Below is a small trained network, with its code and all its weights. Each question gives an input and a class and asks what happens when units are switched off, that is, made to give their printed mean instead of their output.

import numpy as np


def w(rows, s, z=0):
    codes = np.array(rows[::2]) - 128.0
    scale = np.full(codes.shape[1], s)
    scale[-1] = z or s
    return codes * scale


def norm(h):
    return h / np.sqrt((h * h).mean(-1, keepdims=True) + 1e-5)


def f(y):
    return y / 2 * (1 + np.tanh(0.7978845608 * (y + 0.044715 * y**3)))


def log_softmax(a):
    a = a - a.max(-1, keepdims=True)
    return a - np.log(np.exp(a).sum(-1, keepdims=True))


def net(x, mask):
    res = np.array(x, float).reshape(1, 5) / 4 @ E
    u = 0
    for l in range(3):
        y = f(norm(res) @ A[l][:, :-1].T + A[l][:, -1])
        res = res + np.where(mask[u : u + 6], y, B[l][:, -1]) @ B[l][:, :-1]
        u += 6
    return log_softmax(norm(res)[-1] @ U[:, :-1].T + U[:, -1])


A, B = {}, {}
E = w([
[87,74,173,117,159],'x0',
[86,133,169,122,6],'x1',
[90,223,158,130,170],'x2',
[128,129,129,127,128],'x3',
[61,122,87,228,123],'x4',
],0.0014)
A[0] = w([
[91,44,253,156,188,162],'L0N0',
[146,154,157,85,141,68],'L0N1',
[125,115,154,155,106,254],'L0N2',
[68,137,158,95,60,241],'L0N3',
[99,149,116,183,136,172],'L0N4',
[130,126,95,175,103,158],'L0N5',
],0.0038,0.00095)
B[0] = w([
[112,218,3,50,62,247],'L0N0',
[99,179,180,98,149,131],'L0N1',
[118,164,117,82,196,187],'L0N2',
[140,104,100,125,220,223],'L0N3',
[164,114,165,15,147,160],'L0N4',
[97,210,189,154,167,155],'L0N5',
],0.003,0.0013)
A[1] = w([
[197,99,164,72,113,4],'L1N0',
[86,102,99,201,133,102],'L1N1',
[189,88,117,115,106,2],'L1N2',
[63,127,220,125,4,161],'L1N3',
[231,200,131,195,96,132],'L1N4',
[103,161,117,174,123,37],'L1N5',
],0.0042,0.0013)
B[1] = w([
[129,154,177,69,124,148],'L1N0',
[117,114,181,98,86,163],'L1N1',
[91,161,150,182,99,88],'L1N2',
[180,131,62,142,253,253],'L1N3',
[71,124,67,67,84,250],'L1N4',
[106,105,146,103,126,61],'L1N5',
],0.0039,0.00059)
A[2] = w([
[132,195,35,101,51,254],'L2N0',
[85,99,100,217,172,176],'L2N1',
[32,106,117,218,105,148],'L2N2',
[90,221,192,110,187,167],'L2N3',
[207,158,127,66,156,208],'L2N4',
[181,3,120,131,73,154],'L2N5',
],0.0042,0.0012)
B[2] = w([
[87,29,144,97,175,253],'L2N0',
[187,99,184,125,129,173],'L2N1',
[196,149,227,21,114,161],'L2N2',
[91,86,108,231,9,194],'L2N3',
[128,106,190,181,127,235],'L2N4',
[3,219,129,246,97,183],'L2N5',
],0.0031,0.0025)
U = w([
[97,90,142,134,119,196],'0',
[63,165,118,192,65,137],'1',
[172,131,227,71,97,125],'2',
[176,128,80,171,214,113],'3',
[81,106,44,33,116,115],'4',
[148,181,80,95,91,37],'5',
[194,254,33,73,77,2],'6',
],0.0092,0.008)

Each question gives the input, the list of numbers given to net, and the class t.
The units are the neurons (one row each of A and B). Each row of codes is followed by its name. A weight is (code - 128) times the scale printed after its matrix; where a second scale follows, it is the last column's (A, B and U).
mask holds one flag per neuron, layer by layer. A switched-off neuron (its flag False) gives its mean, the last column of its row in B, instead of its output. The means were averaged over made-up inputs and are rounded, as every weight is.
A unit's drop is (log p(t) with every unit on - log p(t) with that unit switched off) / (log p(t) with every unit on - log p(t) with every unit switched off).
The circuit of an input: a set's keep is (log p(t) with only the set's units on - log p(t) with every unit switched off) / (log p(t) with every unit on - log p(t) with every unit switched off). Starting from the 12 units with the biggest drops (on a tie, the unit counted first), units are removed one at a time, each time the one whose removal leaves the highest keep (on an exact tie, the one counted first), for as long as the keep stays at least 0.8.
units of the circuit, in order: the units of the circuit, biggest drop first
top k neurons: the k neurons with the biggest drops, biggest first
top k neurons in layer l: the k neurons of layer l with the biggest drops, biggest first
input [7,-7,-8,1,-7], class 1: top 2 neurons : [L2N5; L1N3]
input [3,-1,-7,5,3], class 1: top 2 neurons : [L2N5; L1N4]
input [8,0,1,7,2], class 4: units of the circuit, in order : [L0N0]
input [-8,7,6,-7,-7], class 4: top 2 neurons in layer 1 : [L1N4; L1N1]
input [-1,-3,6,-5,7], class 2: top 2 neurons in layer 2 : [L2N2; L2N5]
input [3,-3,5,0,-4], class 1: units of the circuit, in order : [L2N3; L2N0]
input [7,5,-4,4,5], class 4: units of the circuit, in order : [L0N0; L2N4]
input [1,-5,4,2,5], class 2: units of the circuit, in order : [L1N3; L2N5; L2N2; L0N3]
input [-8,8,-5,1,5], class 3: top 3 neurons : [L1N3; L0N0; L0N5]
input [-7,-6,7,4,2], class 1: top 2 neurons in layer 1 : [L1N3; L1N5]
input [-2,-5,7,-3,-3], class 1: units of the circuit, in order : [L2N3; L1N3]
input [2,5,-4,2,2], class 3: top 3 neurons : [L1N3; L0N5; L2N3]
input [-7,6,-6,-8,-6], class 0: top 4 neurons : [L2N0; L0N0; L2N4; L2N2]
input [6,2,-8,6,-2], class 1: units of the circuit, in order : [L2N5]
input [-3,8,6,-2,-1], class 3: top 2 neurons : [L1N3; L0N0]
input [-2,-4,8,-1,2], class 1: top 3 neurons : [L2N3; L1N3; L0N0]
input [-7,-6,-8,-4,-3], class 1: top 2 neurons : [L2N5; L0N0]
input [-1,-1,-5,2,8], class 2: top 2 neurons : [L2N2; L0N5]
input [6,7,-6,-2,7], class 2: top 3 neurons in layer 2 : [L2N2; L2N1; L2N3]
input [-8,-1,-1,8,0], class 0: units of the circuit, in order : [L2N0]
input [6,-7,8,2,-5], class 1: top 2 neurons : [L2N3; L1N3]
